togov: [145 120 131 159  91  98 111 171 110 128 104 132  59 128 117 128  91 101
 117  91  71 132 111 132 128 147 132 128 112]
mok: [169 108  94 150 149 100 110 159  70 102 111 152  73 167 131 112 181 150
 140 138  86 113 151 181 177 160 165 129 142]
difek: [172 117 156 159 143 130 127 121 164 149  82 158 134 131 168 150 157  54
 107 103 120 161 129 132  92 118 160  96 197]
count togov: [127] | 0
count togov: [117] | 2
count difek: [172] | 1
count mok: [152] | 1
count togov: [100] | 0
count togov: [91] | 3

luv: [103  92 139 125 116 130 122 148  79 151 101 133  88 115 122 119 135 125
 137  83 136  64  97  93  86 176 116 135 146 119 136 106 145 137 110 135
 118 120 139  90 129 161 142 148 108 146 131 121 131 145 153 140 112 139
 131 117 123 166 102  89]
bef: [112  87 134 115 120 129 116 138  79 150 113 134  93 116 124 119 130 134
 134  84 135  66  96  83  79 125 121 133 130 115 136 108 146 130 119 130
 123 126 134  82 132 158 143 150  87 147 123 124 136 144 151 136 105 139
 129 118 135 167  98  95]
lufi: [ 75 108 138 126 105 122 136 150  87 148  90 125  90 122 131 133 131 131
 137  99 135  64  97  90  94 165 105 116 133 118 128  96 135 139 101 138
 130 126 126 107 135 161 137 133 114 155 139 109 141 145 139 142 115 162
 118 115 123 165 108  95]
Mut: [ 68 108 133 122 101 126 145 137  98 147  91 122 106 135 136 128 119 130
 144 110 124  70  94  89  96 160 100 127 134 108 125 105 136 134 104 129
 136 127 119  99 147 158 137 133 116 160 142 101 150 132 126 140 109 180
 116 124 155 169 105 112]
Vevi: [ 75 104 131 122 101 131 143 135  98 145  94 122 109 137 132 125 119 128
 150 104 122  67  91  92  92 164  99 141 140 105 124 113 138 136 109 124
 129 125 124  91 152 160 138 141 116 158 144 101 148 132 127 142 107 178
 120 126 160 172 103 114]
Vuzo: [102  87 134 122 117 128 128 122  90 152 101 135 108 120 135 111 116 126
 134 110 124  88 103  85  88 151 115 134 140 109 139 108 153 124 110 126
 131 126 128  77 131 148 146 135 104 155 123 105 141 120 138 136 100 159
 128 132 160 165  98 114]
gumo: [102  87 134 122 117 128 128 126  90 152 101 135 108 120 135 111 116 126
 134 110 124  88 103  85  88 165 115 134 140 109 139 108 153 124 110 126
 131 126 128  77 131 148 146 135 104 155 123 114 141 120 138 136 100 159
 128 132 160 165  98 114]
togov: [112  87 134 115 120 129 116 138  79 150 113 134  93 116 124 119 129 134
 134  84 135  66  96  83  79 179 121 133 142 115 136 108 146 136 119 130
 123 126 134  82 132 158 143 139  96 147 123 124 136 144 151 136 105 139
 129 118 135 167  98  95]
zedam: [ 88  92 127 116 111 127 134 109 102 147 104 131 122 132 140 115 102 136
 137 120 117  91 100  77  86 157 108 131 132  98 131 112 147 124 115 116
 139 135 118  75 146 146 145 130 102 164 125 104 152 112 121 135  92 182
 119 138 188 171  97 131]
count Vuzo: [88] | 2
count gumo: [126] | 4
count bef: [130] | 4

difek: [141 131 131 145 141 118 144 108 123 137 123 137 125 118 135 124 137 128
 137 128 119 138 129 117 132 138 122 126 143 121  93 135 123 128 120 131
 132 123 109 144 112 132 128 137 130 128 120 131 128]
Mut: [124 131 131 145 141 118 144 108 126 137 131 137 125 118 135 124 137 128
 137 128 119 140 129 117 132 125 128 137 127  88 180 128 129 136 132 133
 138 127 142 150 125 133 136 134 124 129  74 130 138]
gumo: [127 124 128 122 150 121 122 135 125 150 129 139 127 118 165 129 119 128
 121 129 131 154 120 130 132 110 140 121 132 175 110 122 124 118 128 127
 119 137 136 128 137 158 141 134 123 127 130 133 149]
count difek: [136] | 0
count difek: [123] | 4

mok: [187  78  78 105 188 127  80  90  84 151 114 154 107 167 125 185]
Vevi: [100 134 123 135 101 125 115 140 145  75 143 112 115 166 101 108]
difek: [186 108 102 147  74 124 108  86  81 147  87  81 105 186 122 165]
count mok: [185] | 1
count difek: [81] | 2
count Vevi: [115] | 2
count difek: [124] | 1
count difek: [186] | 2
count difek: [74] | 1
count Vevi: [100] | 1

luv: [164  96 136 160 160 160 136  99 160 145 161 124 159 166 161 160  96]
lel: [155 126 131 156 152 156 140 137 156 139 152 143 156 152 153 158 156]
togov: [161 111 153 182 181 182 157 135 183 146 179 153 179 183 179 187 179]
difek: [114 146 120 120 114 116 147 120 118 155 120 161 121 110 115 119 146]
Vuzo: [173 100 147 171 172 170 148 118 167 132 168 135 168 174 171 172 173]
lufi: [124 147 152 128 124 125 160 155 126 162 122 172 125 122 121 124 124]
Mut: [125 139 153 132 125 127 162 153 127 163 126 169 130 126 124 131 127]
gumo: [155 112 139 148 153 122 132 103 149 117 152 112 149 157 153 152 154]
mok: [122 122 118 116 125 121 103  98 121  99 122  89 117 122 120 115 121]
zedam: [109 122 112 105 110 112 121 108 107  96 109  92 105 108 112 107 111]
bef: [ 72 150 110  79  75  75 107 127  75 118  75 112  82  74  75  75  76]
Vevi: [146 139 143 147 144 142 152 149 142 157 143 162 144 145 141 144 146]
count togov: [146] | 1
count difek: [120] | 4
count mok: [121] | 3
count luv: [161] | 2

togov: [191 128 191 114 191]
lel: [ 91 113 141 148  98]
bef: [123 112 112 112 112]
luv: [195  90 106 126  76]
difek: [191 175 192 170 176]
zedam: [144 122 120 111  98]
Mut: [165 111 137 166 148]
count difek: [192] | 1
count Mut: [166] | 1
count bef: [112] | 4
count togov: [190] | 0

togov: [134 155  64  71]
difek: [171 149  61 146]
gumo: [147 147 147 147]
count gumo: [147] | 4
count difek: [61] | 1

